Below is a small trained network, with its code and all its weights. Each question gives an input and a class and asks what happens when units are switched off, that is, made to give their printed mean instead of their output.

import numpy as np


def w(rows, s, z=0):
    codes = np.array(rows[::2]) - 128.0
    scale = np.full(codes.shape[1], s)
    scale[-1] = z or s
    return codes * scale


def f(y):
    return y / 2 * (1 + np.tanh(0.7978845608 * (y + 0.044715 * y**3)))


def log_softmax(a):
    a = a - a.max(-1, keepdims=True)
    return a - np.log(np.exp(a).sum(-1, keepdims=True))


def net(x, mask):
    res = np.array(x, float).reshape(1, 3) / 4 @ E
    y = f(res @ A[0][:, :-1].T + A[0][:, -1])
    res = res + np.where(mask, y, B[0][:, -1]) @ B[0][:, :-1]
    return log_softmax(res[-1] @ U[:, :-1].T + U[:, -1])


A, B = {}, {}
E = w([
[37,74,188,194,102,148,163,198,130,142,23],'x0',
[180,57,164,68,183,92,184,162,74,235,147],'x1',
[79,181,131,84,199,210,173,178,254,159,164],'x2',
],0.0084)
A[0] = w([
[32,106,166,234,79,101,148,165,141,193,73,123],'n0',
[45,109,153,199,94,115,171,186,118,147,100,78],'n1',
[97,44,139,204,108,125,131,175,181,135,42,95],'n2',
[220,185,110,89,146,72,64,14,127,85,242,121],'n3',
[154,19,178,66,229,60,227,139,51,252,144,113],'n4',
[107,201,105,154,71,167,107,100,141,59,125,121],'n5',
[67,137,205,236,124,124,141,172,121,159,65,108],'n6',
[68,238,117,144,71,166,60,107,139,84,107,90],'n7',
[195,26,159,153,46,3,51,61,19,85,51,104],'n8',
[218,189,16,52,119,89,93,18,216,147,202,103],'n9',
[99,204,156,20,204,198,198,192,245,158,95,87],'n10',
[105,11,180,199,109,166,145,153,169,96,33,106],'n11',
[84,135,129,162,119,182,77,148,105,132,150,255],'n12',
[108,212,122,205,99,207,99,93,140,33,109,94],'n13',
[73,149,62,251,64,136,100,79,188,35,128,108],'n14',
],0.0049,0.0092)
B[0] = w([
[90,63,67,104,186,136,129,155,99,124,171,191],'n0',
[106,126,43,13,127,163,137,137,89,62,96,153],'n1',
[53,129,92,70,143,126,135,188,76,78,98,166],'n2',
[54,69,59,94,208,122,128,220,78,111,124,212],'n3',
[193,166,172,79,3,158,52,203,122,200,141,218],'n4',
[179,97,136,69,97,151,61,161,125,199,163,178],'n5',
[62,97,87,79,166,140,131,167,85,92,148,176],'n6',
[189,123,135,44,84,210,94,184,106,144,99,172],'n7',
[167,218,131,181,160,227,230,56,190,34,26,233],'n8',
[61,83,56,110,164,147,133,140,76,105,119,205],'n9',
[197,192,97,135,98,218,246,66,161,16,82,213],'n10',
[107,82,61,72,168,142,142,166,110,85,179,181],'n11',
[101,115,208,229,166,16,132,107,150,189,211,255],'n12',
[168,168,128,41,67,166,87,162,131,154,122,184],'n13',
[208,137,166,84,40,133,85,154,106,154,144,205],'n14',
],0.0073,0.0086)
U = w([
[72,62,72,95,197,116,113,155,87,110,154,92],'0',
[165,133,158,90,5,133,80,155,123,161,151,83],'1',
[134,195,118,156,136,177,182,73,173,73,82,91],'2',
[94,101,173,207,157,37,103,96,166,157,186,254],'3',
],0.012,0.0058)

Each question gives the input, the list of numbers given to net, and the class t.
The units are the neurons (one row each of A and B). Each row of codes is followed by its name. A weight is (code - 128) times the scale printed after its matrix; where a second scale follows, it is the last column's (A, B and U).
mask holds one flag per neuron, in row order. A switched-off neuron (its flag False) gives its mean, the last column of its row in B, instead of its output. The means were averaged over made-up inputs and are rounded, as every weight is.
A unit's drop is (log p(t) with every unit on - log p(t) with that unit switched off) / (log p(t) with every unit on - log p(t) with every unit switched off).
most important unit: the unit with the biggest drop
top k neurons: the k neurons with the biggest drops, biggest first
drop of u: that unit's drop, to one decimal
input [3,-3,-4], class 2: most important unit -> n8
input [-6,-7,-2], class 1: top 2 neurons -> n14, n13
input [3,7,5], class 1: top 2 neurons -> n4, n8
input [6,7,3], class 1: top 3 neurons -> n4, n3, n9
input [-2,-5,-6], class 2: top 2 neurons -> n8, n4
input [4,-7,6], class 1: top 2 neurons -> n8, n14
input [5,-5,3], class 0: top 2 neurons -> n4, n0
input [-1,2,-4], class 2: top 2 neurons -> n8, n12
input [1,-5,-7], class 2: top 2 neurons -> n8, n4
input [5,7,7], class 1: top 2 neurons -> n4, n8
input [-5,-4,1], class 0: top 3 neurons -> n3, n9, n4
input [-3,6,-7], class 2: top 3 neurons -> n8, n14, n5
input [-6,2,-7], class 2: drop of n6 -> 0.1
input [0,4,-6], class 2: drop of n8 -> 1.2
input [-3,2,-3], class 3: most important unit -> n10
input [-1,0,-7], class 2: drop of n3 -> 0.0
